Below are the code and all the weights of a small trained network. Each question names an input and a class and asks about switching units off, where a switched-off unit gives its printed mean instead of its output.

import numpy as np


def w(rows, s, z=0):
    codes = np.array(rows[::2]) - 128.0
    scale = np.full(codes.shape[1], s)
    scale[-1] = z or s
    return codes * scale


def f(y):
    return np.maximum(y, 0)


def log_softmax(a):
    a = a - a.max(-1, keepdims=True)
    return a - np.log(np.exp(a).sum(-1, keepdims=True))


def net(x, mask):
    res = np.array(x, float).reshape(1, 4) / 4 @ E
    y = f(res @ A[0][:, :-1].T + A[0][:, -1])
    res = res + np.where(mask, y, B[0][:, -1]) @ B[0][:, :-1]
    return log_softmax(res[-1] @ U[:, :-1].T + U[:, -1])


A, B = {}, {}
E = w([
[210,53,92,133,76,17,111],'x0',
[136,199,166,228,175,58,192],'x1',
[95,214,25,71,169,76,180],'x2',
[201,98,72,11,204,210,170],'x3',
],0.011)
A[0] = w([
[99,77,144,151,117,97,149,20],'N1',
[150,113,155,160,105,103,107,83],'N2',
[239,149,170,153,169,147,124,154],'N3',
[66,170,153,155,143,137,173,161],'N4',
[183,27,145,49,137,63,88,126],'N5',
[77,142,117,67,168,122,186,170],'N6',
[182,88,145,133,198,221,138,91],'N7',
[115,143,111,79,75,41,92,166],'N8',
[255,83,142,50,87,86,127,148],'N9',
[90,164,122,145,134,197,182,13],'N10',
[118,209,111,140,132,58,146,253],'N11',
[148,75,173,114,179,152,203,140],'N12',
[94,138,122,174,148,169,109,168],'N13',
[135,124,211,104,109,77,78,45],'N14',
[119,74,162,157,113,94,148,59],'N15',
[167,128,124,199,84,58,147,238],'N16',
[129,153,91,17,210,205,197,183],'N17',
[82,178,162,218,97,149,107,240],'N18',
[89,146,157,204,138,173,108,178],'N19',
[158,169,212,98,40,136,93,83],'N20',
[155,84,32,66,184,181,137,208],'N21',
[122,127,69,173,154,63,100,171],'N22',
],0.0099,0.0035)
B[0] = w([
[152,140,125,97,97,132,113,153],'N1',
[140,110,192,86,123,145,187,173],'N2',
[21,98,220,143,90,105,85,176],'N3',
[97,122,160,147,242,160,91,197],'N4',
[100,151,159,170,203,135,88,221],'N5',
[175,67,90,84,169,141,161,185],'N6',
[111,180,137,99,87,76,113,198],'N7',
[103,176,67,169,135,50,48,193],'N8',
[130,149,131,178,145,78,70,227],'N9',
[159,165,131,118,152,175,100,173],'N10',
[135,141,131,208,231,112,16,226],'N11',
[64,191,183,102,120,62,93,176],'N12',
[138,76,182,108,158,82,142,169],'N13',
[162,119,106,82,133,192,144,168],'N14',
[137,117,171,120,79,142,187,169],'N15',
[71,127,140,86,101,81,134,239],'N16',
[216,119,86,37,48,144,211,254],'N17',
[82,126,255,69,162,146,135,233],'N18',
[121,83,176,118,144,102,136,198],'N19',
[138,87,149,105,96,155,182,169],'N20',
[152,190,90,98,71,116,87,234],'N21',
[127,187,130,123,166,112,116,193],'N22',
],0.0084,0.015)
U = w([
[152,109,130,190,90,246,128,31],'0',
[140,45,165,117,172,214,203,195],'1',
[39,182,170,206,153,114,105,180],'2',
[183,165,88,136,170,153,145,1],'3',
[148,146,135,90,25,164,190,175],'4',
],0.013,0.0015)

Each question gives the input, the list of numbers given to net, and the class t.
The units are the neurons (one row each of A and B). Each row of codes is followed by its name. A weight is (code - 128) times the scale printed after its matrix; where a second scale follows, it is the last column's (A, B and U).
mask holds one flag per neuron, in row order. A switched-off neuron (its flag False) gives its mean, the last column of its row in B, instead of its output. The means were averaged over made-up inputs and are rounded, as every weight is.
A unit's drop is (log p(t) with every unit on - log p(t) with that unit switched off) / (log p(t) with every unit on - log p(t) with every unit switched off).
The circuit of an input: a set's keep is (log p(t) with only the set's units on - log p(t) with every unit switched off) / (log p(t) with every unit on - log p(t) with every unit switched off). Starting from the 12 units with the biggest drops (on a tie, the unit counted first), units are removed one at a time, each time the one whose removal leaves the highest keep (on an exact tie, the one counted first), for as long as the keep stays at least 0.8.
units of the circuit, in order: the units of the circuit, biggest drop first
top k neurons: the k neurons with the biggest drops, biggest first
drop when u is switched off: that unit's drop, to one decimal
input [0,6,6,8], class 4: units of the circuit, in order -> (N17)
input [0,0,-3,3], class 4: top 3 neurons -> (N11; N4; N8)
input [3,-8,-6,0], class 2: top 4 neurons -> (N5; N17; N9; N6)
input [0,-8,-4,-2], class 0: top 3 neurons -> (N17; N18; N16)
input [3,-4,1,1], class 3: top 3 neurons -> (N3; N18; N16)
input [1,0,-2,-2], class 4: top 4 neurons -> (N11; N4; N5; N9)
input [3,2,-2,5], class 2: top 2 neurons -> (N9; N3)
input [2,-8,-7,-3], class 1: top 2 neurons -> (N21; N20)
input [-6,-3,-1,6], class 4: drop when N8 is switched off -> 0.0
input [-3,-7,8,4], class 4: drop when N17 is switched off -> 0.1
input [4,-4,-4,3], class 2: drop when N17 is switched off -> 0.1
input [-5,-2,3,0], class 4: drop when N5 is switched off -> 0.2
